Below are the code and all the weights of a small trained network. Each question names an input and a class and asks about switching units off, where a switched-off unit gives its printed mean instead of its output.

import numpy as np


def w(rows, s, z=0):
    codes = np.array(rows[::2]) - 128.0
    scale = np.full(codes.shape[1], s)
    scale[-1] = z or s
    return codes * scale


def f(y):
    return np.maximum(y, 0)


def log_softmax(a):
    a = a - a.max(-1, keepdims=True)
    return a - np.log(np.exp(a).sum(-1, keepdims=True))


def net(x, mask):
    res = np.array(x, float).reshape(1, 5) / 4 @ E
    y = f(res @ A[0][:, :-1].T + A[0][:, -1])
    res = res + np.where(mask, y, B[0][:, -1]) @ B[0][:, :-1]
    return log_softmax(res[-1] @ U[:, :-1].T + U[:, -1])


A, B = {}, {}
E = w([
[31,238,84,109,1,89,121],'x0',
[140,230,147,147,104,82,89],'x1',
[114,208,216,108,150,44,125],'x2',
[203,122,126,104,167,58,78],'x3',
[179,87,175,108,29,115,107],'x4',
],0.0082)
A[0] = w([
[129,87,68,10,232,113,141,164],'n0',
[98,148,81,140,185,137,70,239],'n1',
[189,179,191,137,109,85,24,225],'n2',
[63,141,134,108,146,93,154,102],'n3',
[15,118,107,99,96,164,155,7],'n4',
[48,60,95,149,64,112,102,249],'n5',
[83,185,188,39,105,138,169,192],'n6',
[157,75,16,105,153,78,197,31],'n7',
[151,200,144,68,132,80,75,248],'n8',
[64,124,168,120,67,198,168,40],'n9',
[170,104,129,120,39,254,80,246],'n10',
[211,67,65,194,126,147,84,68],'n11',
[100,141,82,158,83,192,121,103],'n12',
],0.0084,0.0019)
B[0] = w([
[177,73,149,79,159,84,142,224],'n0',
[144,30,68,110,31,151,198,195],'n1',
[104,52,184,112,149,155,126,254],'n2',
[70,232,86,158,93,199,180,176],'n3',
[183,148,131,137,139,53,66,208],'n4',
[137,130,18,216,146,143,113,217],'n5',
[122,166,148,133,77,200,114,222],'n6',
[192,136,147,159,122,98,144,187],'n7',
[120,71,159,89,196,212,194,244],'n8',
[144,145,175,170,198,119,65,203],'n9',
[126,159,2,238,159,115,189,242],'n10',
[238,99,189,51,63,65,184,220],'n11',
[139,155,125,152,234,73,26,198],'n12',
],0.006,0.007)
U = w([
[155,123,20,147,96,119,171,249],'0',
[6,55,150,113,100,154,190,249],'1',
[18,94,64,229,121,58,38,13],'2',
[131,254,115,116,76,102,84,112],'3',
[185,134,71,35,37,116,202,7],'4',
[121,142,164,115,167,33,99,7],'5',
],0.0065,0.0019)

Each question gives the input, the list of numbers given to net, and the class t.
The units are the neurons (one row each of A and B). Each row of codes is followed by its name. A weight is (code - 128) times the scale printed after its matrix; where a second scale follows, it is the last column's (A, B and U).
mask holds one flag per neuron, in row order. A switched-off neuron (its flag False) gives its mean, the last column of its row in B, instead of its output. The means were averaged over made-up inputs and are rounded, as every weight is.
A unit's drop is (log p(t) with every unit on - log p(t) with that unit switched off) / (log p(t) with every unit on - log p(t) with every unit switched off).
The circuit of an input: a set's keep is (log p(t) with only the set's units on - log p(t) with every unit switched off) / (log p(t) with every unit on - log p(t) with every unit switched off). Starting from the 12 units with the biggest drops (on a tie, the unit counted first), units are removed one at a time, each time the one whose removal leaves the highest keep (on an exact tie, the one counted first), for as long as the keep stays at least 0.8.
units of the circuit, in order: the units of the circuit, biggest drop first
most important unit: the unit with the biggest drop
k most important neurons: the k neurons with the biggest drops, biggest first
drop when u is switched off: that unit's drop, to one decimal
input [8,4,8,5,3], class 1: units of the circuit, in order	[n8 n2]
input [-7,-5,-4,-8,-4], class 0: units of the circuit, in order	[n10 n2 n7]
input [-8,6,-1,3,-1], class 4: units of the circuit, in order	[n11 n12 n9]
input [-8,5,0,5,-5], class 4: 2 most important neurons	[n1 n11]
input [4,-2,-3,0,-4], class 2: units of the circuit, in order	[n11 n12 n8]
input [8,2,-1,0,5], class 2: 2 most important neurons	[n5 n11]
input [4,5,3,7,-7], class 1: most important unit	n8
input [7,7,7,5,0], class 1: 2 most important neurons	[n8 n2]
input [0,3,4,0,6], class 1: 2 most important neurons	[n2 n8]
input [5,4,-6,0,-2], class 2: 2 most important neurons	[n12 n11]
input [6,-1,6,-8,-5], class 3: 2 most important neurons	[n6 n3]
input [-2,-8,-4,-6,2], class 0: 2 most important neurons	[n10 n11]
input [4,6,-2,0,5], class 2: drop when n1 is switched off	0.1
input [-3,7,8,-8,8], class 1: most important unit	n2
input [-2,4,-3,1,-3], class 4: drop when n9 is switched off	0.2
input [-5,5,1,-1,-4], class 1: drop when n4 is switched off	0.3
input [4,-5,2,-8,-6], class 3: drop when n3 is switched off	0.2
